Rows, each with its class:
-0.44  -0.10  +2.08  -0.07  -0.23  +0.64  -0.28  +0.17  +0.95  -1.07  -2.50  +0.28  +2.36  +0.07  +0.79  +0.97  +2.41  -0.90 -> G
+1.71  +0.40  +2.76  +0.28  +1.79  -0.61  -0.31  -2.03  +0.34  +1.24  -5.83  +1.48  +1.35  +1.94  +2.21  +0.27  -0.17  -0.83 -> G
-2.47  -0.83  -3.20  -0.26  -2.81  -0.71  +0.24  +4.04  +3.52  -4.71  +3.02  -3.85  +0.65  -2.66  -0.13  +0.31  +1.68  +1.00 -> U
+0.02  -0.27  +0.36  -1.21  +4.59  -0.25  +0.41  -4.23  -2.16  +3.05  +0.59  +4.06  -2.08  +0.64  +0.43  -0.84  -0.47  -2.19 -> K
+0.11  +0.91  +2.17  -1.24  +1.63  +1.64  -1.10  -2.33  +0.04  +1.79  -0.06  +1.42  -0.39  +0.72  -0.30  -0.19  +1.05  -1.61 -> G
+0.99  +0.03  +1.94  -1.26  +1.89  +1.89  -0.57  -0.50  -1.75  +2.59  +0.70  +1.61  +0.00  +0.21  -0.75  -0.67  -0.18  -1.17 -> K
+0.16  -1.61  -0.88  +0.22  -1.38  +0.54  +1.69  +1.29  -0.55  +0.39  -0.44  -0.04  +0.30  +0.77  -0.46  +1.95  -1.18  +2.11 -> M
-0.79  +0.26  -0.73  -1.23  -0.28  +2.22  +1.08  -1.09  -0.70  +1.47  +2.32  +1.34  -2.16  -1.11  -1.55  +1.13  +0.45  +0.18 -> M
-1.30  -1.19  -1.15  +0.03  -2.59  -0.22  +1.17  +4.65  +0.16  -2.65  -2.58  -1.31  +3.03  -1.79  -0.08  +0.53  +1.91  -0.99 -> U
-2.34  -1.13  -1.53  -2.11  -0.67  -0.27  -0.91  +6.97  +2.61  -3.41  +2.85  -3.55  +2.38  -3.89  +0.88  -0.79  +3.82  -1.97 -> W
+1.55  +0.06  +3.43  -1.28  +2.42  +0.92  -0.39  -2.98  -0.92  +2.96  -3.33  +2.90  +0.60  +2.16  +0.58  +0.74  +0.04  -0.57 -> G
-1.38  -0.61  -0.49  -1.39  -1.56  +1.96  -0.47  +5.13  +1.31  -2.04  +1.22  -2.33  +2.49  -2.62  +0.57  +0.10  +2.06  -3.07 -> W
-0.05  +0.04  -0.22  -1.09  +0.88  +1.74  -0.44  +0.08  -0.40  +2.02  +1.62  +0.41  -0.22  -1.03  -0.63  -0.98  +0.55  -2.46 -> K
+0.05  +1.33  +1.73  +0.43  +0.59  +0.75  -0.32  -5.66  +0.11  -0.49  -3.39  +3.02  -0.05  +1.55  -0.19  +1.06  +2.20  -1.91 -> D
-0.35  +1.62  +0.43  +0.28  -0.30  +2.26  -1.36  -0.19  +0.91  +2.13  +4.00  -1.21  +0.22  -0.70  -0.50  -1.93  -0.92  -0.32 -> W
-0.51  -1.70  -1.25  -1.00  -0.61  -2.39  +0.06  +5.83  +1.04  -2.36  +0.75  -2.41  +1.52  -2.22  +0.54  +0.54  +0.70  +1.63 -> U
-0.94  -0.58  +0.80  -1.80  -2.45  +2.29  -1.37  +4.27  +2.22  -0.77  +3.72  -3.98  +1.17  -2.18  -1.02  +0.57  +1.95  +1.31 -> W
+0.21  -0.28  +1.67  -1.73  +0.74  +0.48  -0.41  -0.54  +0.29  +1.38  -0.13  -0.02  +0.60  +0.33  +0.26  +1.09  +0.81  +0.07 -> K
-1.92  +0.80  -2.45  +2.19  -4.72  +5.39  +1.44  +0.94  -0.99  -0.81  +1.31  -0.16  +0.21  -0.38  -3.41  +0.14  -0.26  -0.58 -> M
+1.19  -0.89  -0.02  -1.07  +1.77  +0.37  +0.25  +1.11  +0.49  +4.04  +1.93  -0.25  -0.94  +0.59  +0.67  +1.18  -1.96  +1.02 -> R
-1.98  -1.50  +0.86  -2.23  -1.78  -0.47  -0.51  +2.76  +0.67  -4.15  -1.74  -1.49  +3.16  -1.05  -0.47  +1.20  +4.26  -0.36 -> D
